Below are the code and all the weights of a small trained network. Each question names an input and a class and asks about switching units off, where a switched-off unit gives its printed mean instead of its output.

import numpy as np


def w(rows, s, z=0):
    codes = np.array(rows[::2]) - 128.0
    scale = np.full(codes.shape[1], s)
    scale[-1] = z or s
    return codes * scale


def f(y):
    return np.maximum(y, 0)


def log_softmax(a):
    a = a - a.max(-1, keepdims=True)
    return a - np.log(np.exp(a).sum(-1, keepdims=True))


def net(x, mask):
    res = np.array(x, float).reshape(1, 6) / 4 @ E
    y = f(res @ A[0][:, :-1].T + A[0][:, -1])
    res = res + np.where(mask, y, B[0][:, -1]) @ B[0][:, :-1]
    return log_softmax(res[-1] @ U[:, :-1].T + U[:, -1])


A, B = {}, {}
E = w([
[166,195,12,63,189,78,67,197],'x0',
[142,139,143,136,127,128,121,143],'x1',
[180,223,165,47,177,204,254,93],'x2',
[29,90,174,59,201,243,47,169],'x3',
[181,51,58,159,99,218,201,228],'x4',
[146,96,116,102,121,131,101,93],'x5',
],0.0092)
A[0] = w([
[106,111,191,182,155,185,118,102,120],'neuron 0',
[88,108,204,89,228,128,79,117,124],'neuron 1',
[141,126,163,97,137,213,85,189,119],'neuron 2',
[103,121,130,99,139,205,82,168,134],'neuron 3',
[159,127,108,146,139,81,153,63,140],'neuron 4',
[204,150,151,72,127,189,158,89,101],'neuron 5',
[170,94,105,166,96,222,147,168,64],'neuron 6',
[58,107,161,92,175,186,106,150,113],'neuron 7',
[113,78,171,179,66,137,131,107,118],'neuron 8',
[168,171,55,81,168,111,89,154,130],'neuron 9',
[66,189,159,93,170,39,104,72,30],'neuron 10',
[161,112,70,92,174,113,119,181,72],'neuron 11',
[44,147,140,76,185,171,46,162,181],'neuron 12',
[156,79,143,138,144,141,127,94,109],'neuron 13',
[90,187,215,121,135,83,83,55,40],'neuron 14',
[152,53,62,118,86,201,188,198,38],'neuron 15',
[205,151,85,169,76,36,187,89,198],'neuron 16',
[122,120,166,122,88,149,135,93,55],'neuron 17',
[136,150,136,95,157,196,156,74,85],'neuron 18',
[175,185,144,41,144,200,175,99,113],'neuron 19',
[89,152,152,93,129,79,123,107,5],'neuron 20',
[153,224,149,107,153,159,245,109,72],'neuron 21',
[108,88,81,201,82,107,66,172,63],'neuron 22',
[168,161,174,98,170,171,175,118,17],'neuron 23',
[90,115,136,97,158,167,114,139,165],'neuron 24',
[100,66,179,178,92,172,190,84,124],'neuron 25',
[56,96,136,189,112,70,91,135,63],'neuron 26',
[170,112,136,148,128,165,113,172,19],'neuron 27',
[136,70,229,153,60,163,171,70,119],'neuron 28',
[93,89,119,193,80,134,27,169,41],'neuron 29',
[71,88,100,102,145,175,143,140,125],'neuron 30',
[148,175,23,101,195,120,79,161,123],'neuron 31',
],0.011,0.0022)
B[0] = w([
[91,159,168,99,129,94,163,172,186],'neuron 0',
[172,94,152,167,84,126,162,94,215],'neuron 1',
[146,73,156,152,96,119,168,134,184],'neuron 2',
[161,92,148,188,111,69,184,100,187],'neuron 3',
[153,109,166,182,92,99,118,102,183],'neuron 4',
[117,53,75,124,167,150,106,146,190],'neuron 5',
[189,187,119,95,77,151,125,100,188],'neuron 6',
[126,88,156,153,120,77,126,112,203],'neuron 7',
[82,150,147,109,129,94,109,177,190],'neuron 8',
[64,153,206,53,177,89,157,165,211],'neuron 9',
[173,171,85,103,58,187,112,84,231],'neuron 10',
[123,185,149,82,158,132,140,172,183],'neuron 11',
[152,107,165,178,145,121,183,112,231],'neuron 12',
[110,151,156,119,160,97,132,110,148],'neuron 13',
[189,186,80,80,75,181,172,95,232],'neuron 14',
[225,201,122,95,27,186,133,65,209],'neuron 15',
[140,51,189,255,120,53,225,106,250],'neuron 16',
[114,158,145,106,146,103,127,122,163],'neuron 17',
[126,88,95,132,171,144,98,132,182],'neuron 18',
[85,61,84,132,138,147,50,140,214],'neuron 19',
[170,173,124,102,93,152,123,75,173],'neuron 20',
[106,113,80,170,164,174,84,141,227],'neuron 21',
[91,76,66,123,148,173,77,135,205],'neuron 22',
[116,95,77,117,142,167,111,163,185],'neuron 23',
[127,97,169,157,115,83,128,104,176],'neuron 24',
[85,191,158,73,161,105,143,161,211],'neuron 25',
[128,107,63,127,163,176,62,151,195],'neuron 26',
[173,144,137,121,106,183,117,112,152],'neuron 27',
[88,182,159,81,190,79,131,202,225],'neuron 28',
[101,76,69,125,143,154,70,147,208],'neuron 29',
[165,100,140,153,131,121,178,104,169],'neuron 30',
[59,192,209,70,176,89,118,169,223],'neuron 31',
],0.0093,0.017)
U = w([
[151,75,178,239,107,83,191,124,254],'0',
[37,224,184,39,179,104,135,183,176],'1',
[79,63,7,141,159,188,48,155,58],'2',
[218,217,93,76,24,195,138,104,25],'3',
],0.014,0.0016)

Each question gives the input, the list of numbers given to net, and the class t.
The units are the neurons (one row each of A and B). Each row of codes is followed by its name. A weight is (code - 128) times the scale printed after its matrix; where a second scale follows, it is the last column's (A, B and U).
mask holds one flag per neuron, in row order. A switched-off neuron (its flag False) gives its mean, the last column of its row in B, instead of its output. The means were averaged over made-up inputs and are rounded, as every weight is.
A unit's drop is (log p(t) with every unit on - log p(t) with that unit switched off) / (log p(t) with every unit on - log p(t) with every unit switched off).
The circuit of an input: a set's keep is (log p(t) with only the set's units on - log p(t) with every unit switched off) / (log p(t) with every unit on - log p(t) with every unit switched off). Starting from the 12 units with the biggest drops (on a tie, the unit counted first), units are removed one at a time, each time the one whose removal leaves the highest keep (on an exact tie, the one counted first), for as long as the keep stays at least 0.8.
circuit, biggest first: the units of the circuit, biggest drop first
unit that matters most: the unit with the biggest drop
top k neurons: the k neurons with the biggest drops, biggest first
drop of u: that unit's drop, to one decimal
input [6,-7,8,-6,0,8], class 2: circuit, biggest first -> neuron 19
input [3,7,7,6,8,-1], class 3: top 3 neurons -> neuron 15; neuron 6; neuron 16
input [-6,-7,-6,3,5,5], class 1: top 3 neurons -> neuron 25; neuron 28; neuron 8
input [4,-7,-7,-7,8,1], class 3: top 2 neurons -> neuron 15; neuron 6
input [4,5,-8,-7,1,8], class 2: top 3 neurons -> neuron 22; neuron 29; neuron 26
input [7,8,6,-1,-8,-4], class 3: top 3 neurons -> neuron 10; neuron 14; neuron 28
input [5,-2,5,-3,5,-7], class 1: top 3 neurons -> neuron 31; neuron 9; neuron 11
input [4,8,-7,-6,7,-8], class 2: top 2 neurons -> neuron 22; neuron 29
input [0,-8,-1,6,6,2], class 0: top 3 neurons -> neuron 3; neuron 14; neuron 10
input [0,4,0,-6,8,-8], class 3: top 2 neurons -> neuron 15; neuron 6
input [8,0,-3,-7,1,-8], class 1: top 4 neurons -> neuron 31; neuron 9; neuron 11; neuron 1
input [-1,-5,-2,6,8,-2], class 3: top 3 neurons -> neuron 15; neuron 16; neuron 6
input [-8,-7,-8,4,-3,-1], class 1: top 2 neurons -> neuron 28; neuron 25
input [3,1,-3,-2,5,8], class 3: unit that matters most -> neuron 15
input [7,-5,-7,-6,3,-5], class 1: top 3 neurons -> neuron 31; neuron 9; neuron 11
input [7,-8,7,7,1,-4], class 0: drop of neuron 25 -> 0.1
input [-6,8,0,-3,6,6], class 1: drop of neuron 14 -> 0.3
input [-4,1,3,0,8,3], class 3: drop of neuron 15 -> 0.5
